Below are the code and all the weights of a small trained network. Each question names an input and a target symbol and asks about switching units off, where a switched-off unit gives its printed mean instead of its output.

import numpy as np


def w(rows, s, z=0):
    codes = np.array(rows[::2]) - 128.0
    scale = np.full(codes.shape[1], s)
    scale[-1] = z or s
    return codes * scale


def norm(h):
    return h / np.sqrt((h * h).mean(-1, keepdims=True) + 1e-5)


def f(y):
    return np.maximum(y, 0)


def softmax(a):
    e = np.exp(a - a.max(-1, keepdims=True))
    return e / e.sum(-1, keepdims=True)


def log_softmax(a):
    a = a - a.max(-1, keepdims=True)
    return a - np.log(np.exp(a).sum(-1, keepdims=True))


def net(x, mask):
    ids = ['ΓΔΘΞΨαβζηλμπστφ'.index(c) for c in x.split()]
    T = len(ids)
    res = E[ids] + P[:T]
    u = 0
    for l in range(3):
        q, k, v = (norm(res) @ M[l].T for M in (Q, K, V))
        z = softmax(np.where(np.tri(T) > 0, q @ k.T / 2**0.5, -1e9)) @ v
        res = res + np.where(mask[u], z, O[l][:, -1]) @ O[l][:, :-1]
        u += 1
        y = f(norm(res) @ A[l][:, :-1].T + A[l][:, -1])
        res = res + np.where(mask[u : u + 4], y, B[l][:, -1]) @ B[l][:, :-1]
        u += 4
    return log_softmax(norm(res)[-1] @ U[:, :-1].T + U[:, -1])


Q, K, V, O, A, B = {}, {}, {}, {}, {}, {}
E = w([
[129,96,101,136],'Γ',
[133,111,124,142],'Δ',
[155,186,140,168],'Θ',
[137,106,148,167],'Ξ',
[155,129,123,143],'Ψ',
[158,107,107,143],'α',
[138,131,128,99],'β',
[99,115,153,147],'ζ',
[174,86,113,154],'η',
[99,92,143,135],'λ',
[141,141,132,113],'μ',
[99,253,36,42],'π',
[109,139,92,139],'σ',
[30,219,126,111],'τ',
[118,165,82,110],'φ',
],0.027)
P = w([
[42,64,115,143],'0',
[42,112,122,174],'1',
[88,162,158,215],'2',
[143,171,178,190],'3',
[193,185,168,216],'4',
[129,137,148,101],'5',
[156,206,171,199],'6',
[155,139,159,110],'7',
[188,178,179,177],'8',
[154,119,160,75],'9',
[190,179,200,154],'10',
[146,255,248,190],'11',
[130,226,214,204],'12',
],0.0055)
Q[0] = w([
[153,175,226,1],'0.h1',
[230,82,51,89],'0.h1',
],0.0054)
K[0] = w([
[194,15,253,160],'0.h1',
[84,202,12,161],'0.h1',
],0.0047)
V[0] = w([
[122,100,137,173],'0.h1',
[36,253,70,136],'0.h1',
],0.0043)
O[0] = w([
[142,56,156,80,165],'0.h1',
[151,254,234,32,253],'0.h1',
],0.0067,0.0011)
A[0] = w([
[164,128,226,65,144],'0.n1',
[29,212,85,177,250],'0.n2',
[48,96,110,35,175],'0.n3',
[2,43,242,145,106],'0.n4',
],0.0063,0.0022)
B[0] = w([
[124,207,254,211,215],'0.n1',
[212,101,184,84,254],'0.n2',
[177,184,207,213,180],'0.n3',
[124,204,144,65,180],'0.n4',
],0.009,0.004)
Q[1] = w([
[108,153,129,89],'1.h1',
[31,90,3,139],'1.h1',
],0.012)
K[1] = w([
[158,113,37,209],'1.h1',
[1,31,97,180],'1.h1',
],0.0053)
V[1] = w([
[91,159,58,140],'1.h1',
[93,122,183,255],'1.h1',
],0.0087)
O[1] = w([
[111,242,167,3,2],'1.h1',
[69,20,11,148,185],'1.h1',
],0.0064,0.0036)
A[1] = w([
[1,118,155,143,87],'1.n1',
[194,52,191,127,125],'1.n2',
[36,144,101,126,4],'1.n3',
[184,123,180,198,68],'1.n4',
],0.0079,0.0026)
B[1] = w([
[203,4,185,105,146],'1.n1',
[146,202,107,254,209],'1.n2',
[39,45,100,20,131],'1.n3',
[25,149,99,137,255],'1.n4',
],0.0076,0.0062)
Q[2] = w([
[59,1,92,16],'2.h1',
[112,130,214,36],'2.h1',
],0.0056)
K[2] = w([
[2,12,188,250],'2.h1',
[164,109,49,126],'2.h1',
],0.0053)
V[2] = w([
[3,139,126,152],'2.h1',
[82,144,46,42],'2.h1',
],0.012)
O[2] = w([
[1,209,131,103,121],'2.h1',
[138,193,92,71,4],'2.h1',
],0.011,0.0038)
A[2] = w([
[155,21,46,113,1],'2.n1',
[174,214,122,190,67],'2.n2',
[183,152,32,1,214],'2.n3',
[185,240,23,108,146],'2.n4',
],0.0066,0.00094)
B[2] = w([
[213,252,146,2,157],'2.n1',
[80,190,118,198,255],'2.n2',
[246,101,245,183,164],'2.n3',
[127,142,104,161,198],'2.n4',
],0.0063,0.0045)
U = w([
[107,127,100,100,120],'Γ',
[119,114,127,102,85],'Δ',
[142,186,131,127,98],'Θ',
[132,105,135,164,29],'Ξ',
[128,111,58,139,229],'Ψ',
[140,110,104,136,102],'α',
[73,115,108,166,129],'β',
[125,90,174,140,185],'ζ',
[151,75,101,164,70],'η',
[125,71,151,118,217],'λ',
[90,113,132,177,165],'μ',
[134,216,111,104,157],'π',
[153,127,144,146,3],'σ',
[64,170,160,99,228],'τ',
[248,128,196,136,130],'φ',
],0.014,0.0035)

Each question gives the input, a string of symbols that net reads in full, and the target symbol t.
The units are the heads (2 rows each of Q, K, V and O) and the neurons (one row each of A and B). Each row of codes is followed by its name. A weight is (code - 128) times the scale printed after its matrix; where a second scale follows, it is the last column's (O, A, B and U).
mask holds one flag per unit, layer by layer, with each layer's heads first. A switched-off unit (its flag False) gives its mean, the last column of its rows in O or B, instead of its output. The means were averaged over made-up inputs and are rounded, as every weight is.
A unit's drop is (log p(t) with every unit on - log p(t) with that unit switched off) / (log p(t) with every unit on - log p(t) with every unit switched off).
The circuit of an input: a set's keep is (log p(t) with only the set's units on - log p(t) with every unit switched off) / (log p(t) with every unit on - log p(t) with every unit switched off). Starting from the 12 units with the biggest drops (on a tie, the unit counted first), units are removed one at a time, each time the one whose removal leaves the highest keep (on an exact tie, the one counted first), for as long as the keep stays at least 0.8.
units of the circuit, in order: the units of the circuit, biggest drop first
most important unit: the unit with the biggest drop
k most important neurons: the k neurons with the biggest drops, biggest first
top k neurons in layer l: the k neurons of layer l with the biggest drops, biggest first
drop of u: that unit's drop, to one decimal
input Γ Ψ Δ, target Ψ: most important unit -> 1.h1
input β β τ β, target τ: units of the circuit, in order -> 2.h1, 0.n2
input Ψ β Θ Ψ μ φ Δ, target φ: 2 most important neurons -> 0.n2, 1.n4
input φ Γ α Ψ Ψ Γ Ψ Γ β φ ζ, target φ: units of the circuit, in order -> 0.n4, 2.h1, 1.n4, 0.n2
input Ψ τ ζ, target τ: units of the circuit, in order -> 0.n4, 2.h1
input Ψ η Ψ μ Ψ Γ Ψ Γ, target Ψ: top 2 neurons in layer 0 -> 0.n2, 0.n1
input Ψ Ψ λ, target λ: 4 most important neurons -> 1.n1, 1.n4, 0.n4, 0.n2
input μ λ Ψ π ζ τ η β Ψ φ σ, target φ: 3 most important neurons -> 0.n1, 1.n4, 0.n2
input μ Ψ Ψ Ψ λ π τ α φ μ λ, target φ: 2 most important neurons -> 1.n4, 0.n4
input φ β τ φ, target φ: 2 most important neurons -> 0.n2, 1.n4
input Δ Ξ Ψ, target Ψ: top 2 neurons in layer 0 -> 0.n2, 0.n1
input η Ψ Ψ Θ φ α φ Ψ Γ, target φ: top 2 neurons in layer 1 -> 1.n4, 1.n2
input Ψ Ψ Θ Γ Ψ μ φ ζ, target φ: 4 most important neurons -> 1.n4, 0.n2, 0.n1, 0.n4
input φ τ Γ Δ μ η Ψ φ λ, target φ: most important unit -> 0.n4
input μ ζ μ β φ Δ, target φ: 2 most important neurons -> 0.n1, 0.n2
input ζ η Ψ Γ Γ σ Δ η φ Γ, target φ: drop of 0.n2 -> 0.7
input Ψ β σ η φ τ σ, target φ: drop of 0.n2 -> 0.3
input Ψ π β Ψ, target π: drop of 0.n2 -> 0.1
